Here is a tiny trained network, its code and every weight. The questions are about switching its units off for an input and a target symbol, where a switched-off unit gives its printed mean instead of its output.

import numpy as np


def w(rows, s, z=0):
    codes = np.array(rows[::2]) - 128.0
    scale = np.full(codes.shape[1], s)
    scale[-1] = z or s
    return codes * scale


def f(y):
    return np.maximum(y, 0)


def softmax(a):
    e = np.exp(a - a.max(-1, keepdims=True))
    return e / e.sum(-1, keepdims=True)


def log_softmax(a):
    a = a - a.max(-1, keepdims=True)
    return a - np.log(np.exp(a).sum(-1, keepdims=True))


def net(x, mask):
    ids = ['Φβλμξτ'.index(c) for c in x.split()]
    T = len(ids)
    res = E[ids] + P[:T]
    r = res
    for j in range(3):
        rows = slice(2 * j, 2 * j + 2)
        q, k, v = (r @ M[0][rows].T for M in (Q, K, V))
        z = softmax(np.where(np.tri(T) > 0, q @ k.T / 2**0.5, -1e9)) @ v
        o = O[0][rows]
        res = res + np.where(mask[j], z, o[:, -1]) @ o[:, :-1]
    y = f(res @ A[0][:, :-1].T + A[0][:, -1])
    res = res + np.where(mask[3:15], y, B[0][:, -1]) @ B[0][:, :-1]
    return log_softmax(res[-1] @ U[:, :-1].T + U[:, -1])


Q, K, V, O, A, B = {}, {}, {}, {}, {}, {}
E = w([
[166,65,230,189,157,63],'Φ',
[81,75,25,158,39,79],'β',
[100,135,118,135,162,14],'λ',
[199,195,146,186,110,151],'μ',
[130,173,22,73,160,248],'ξ',
[124,135,57,100,198,184],'τ',
],0.016)
P = w([
[253,89,254,5,135,28],'0',
[42,107,185,182,133,154],'1',
[18,130,160,186,163,152],'2',
[44,164,97,150,217,180],'3',
[46,105,183,175,157,187],'4',
[58,96,201,170,149,211],'5',
],0.0075)
Q[0] = w([
[156,114,155,85,5,128],'h1',
[141,74,196,124,116,150],'h1',
[137,192,85,162,128,187],'h2',
[139,139,178,132,151,70],'h2',
[164,159,111,153,193,80],'h3',
[230,202,83,167,2,82],'h3',
],0.012)
K[0] = w([
[26,201,100,140,88,196],'h1',
[102,171,189,176,109,102],'h1',
[62,108,166,184,214,186],'h2',
[213,179,142,100,139,51],'h2',
[154,103,136,114,150,141],'h3',
[17,142,91,254,143,162],'h3',
],0.0093)
V[0] = w([
[162,202,88,192,56,90],'h1',
[107,144,91,86,174,59],'h1',
[169,61,114,161,77,193],'h2',
[145,218,192,102,92,105],'h2',
[149,89,255,186,191,119],'h3',
[33,106,166,171,110,42],'h3',
],0.0096)
O[0] = w([
[89,143,56,125,157,144,166],'h1',
[79,163,167,127,39,133,162],'h1',
[114,231,65,98,210,62,162],'h2',
[121,92,102,245,120,219,46],'h2',
[140,171,202,146,179,27,98],'h3',
[246,111,100,114,94,108,255],'h3',
],0.011,0.004)
A[0] = w([
[121,164,105,65,149,84,199],'n1',
[70,168,147,145,72,96,219],'n2',
[155,156,135,129,160,161,89],'n3',
[126,140,125,60,151,150,117],'n4',
[89,49,178,83,144,174,99],'n5',
[110,122,106,145,177,200,217],'n6',
[142,159,166,140,65,91,3],'n7',
[96,124,99,142,132,246,160],'n8',
[87,107,97,94,117,127,171],'n9',
[177,100,99,114,66,144,91],'n10',
[113,91,130,111,193,81,110],'n11',
[156,174,147,174,98,163,167],'n12',
],0.012,0.0041)
B[0] = w([
[200,114,195,174,51,214,237],'n1',
[158,44,97,66,92,196,188],'n2',
[93,117,137,98,113,58,155],'n3',
[143,145,190,165,60,176,181],'n4',
[48,128,209,115,76,46,169],'n5',
[141,29,65,171,165,88,203],'n6',
[85,153,147,202,118,137,169],'n7',
[72,112,61,122,35,13,202],'n8',
[214,130,148,172,190,62,227],'n9',
[76,193,151,113,248,145,247],'n10',
[171,206,1,140,171,148,183],'n11',
[16,121,89,186,208,156,179],'n12',
],0.0055,0.011)
U = w([
[119,239,185,151,98,81,3],'Φ',
[255,17,110,131,86,125,220],'β',
[170,150,209,218,17,212,60],'λ',
[59,233,161,190,158,236,207],'μ',
[65,153,158,93,132,68,14],'ξ',
[76,177,230,78,129,153,168],'τ',
],0.006,0.0038)

Each question gives the input, a string of symbols that net reads in full, and the target symbol t.
The units are the heads (2 rows each of Q, K, V and O) and the neurons (one row each of A and B). Each row of codes is followed by its name. A weight is (code - 128) times the scale printed after its matrix; where a second scale follows, it is the last column's (O, A, B and U).
mask holds one flag per unit, heads first, then neurons. A switched-off unit (its flag False) gives its mean, the last column of its rows in O or B, instead of its output. The means were averaged over made-up inputs and are rounded, as every weight is.
A unit's drop is (log p(t) with every unit on - log p(t) with that unit switched off) / (log p(t) with every unit on - log p(t) with every unit switched off).
The circuit of an input: a set's keep is (log p(t) with only the set's units on - log p(t) with every unit switched off) / (log p(t) with every unit on - log p(t) with every unit switched off). Starting from the 12 units with the biggest drops (on a tie, the unit counted first), units are removed one at a time, each time the one whose removal leaves the highest keep (on an exact tie, the one counted first), for as long as the keep stays at least 0.8.
units of the circuit, in order: the units of the circuit, biggest drop first
unit that matters most: the unit with the biggest drop
top k neurons: the k neurons with the biggest drops, biggest first
heads that matter: for each layer, one digit per head in row order, 1 if its drop is at least 0.15 and else 0, layers parted by /
drop when u is switched off: that unit's drop, to one decimal
input μ Φ β β λ, target μ: units of the circuit, in order => [h3 h2]
input τ τ λ, target τ: units of the circuit, in order => [h3 h1 n2]
input τ ξ β Φ, target τ: units of the circuit, in order => [h3 n5 h1]
input ξ ξ β λ β τ, target ξ: units of the circuit, in order => [h3 n8]
input μ ξ μ β μ, target β: unit that matters most => h1
input ξ β Φ β μ τ, target ξ: top 2 neurons => [n8 n5]
input τ β β β β Φ, target τ: units of the circuit, in order => [h3 n5]
input ξ β β μ λ, target ξ: top 2 neurons => [n8 n5]
input λ τ Φ Φ, target λ: heads that matter => 010
input ξ λ β Φ ξ, target ξ: heads that matter => 001
input τ τ ξ, target τ: units of the circuit, in order => [h1 h3 h2 n5]
input β β μ β μ, target β: top 2 neurons => [n6 n8]
input μ μ ξ μ, target ξ: top 4 neurons => [n8 n6 n1 n3]
input β μ β τ τ τ, target β: units of the circuit, in order => [h3]
input λ λ ξ β ξ, target λ: top 3 neurons => [n1 n10 n4]
input τ μ τ, target τ: drop when h3 is switched off => 0.3
input Φ β ξ λ β τ, target Φ: drop when h3 is switched off => 0.8
input λ μ μ τ, target λ: drop when n2 is switched off => 0.0
input τ ξ μ ξ, target τ: drop when n11 is switched off => 0.1
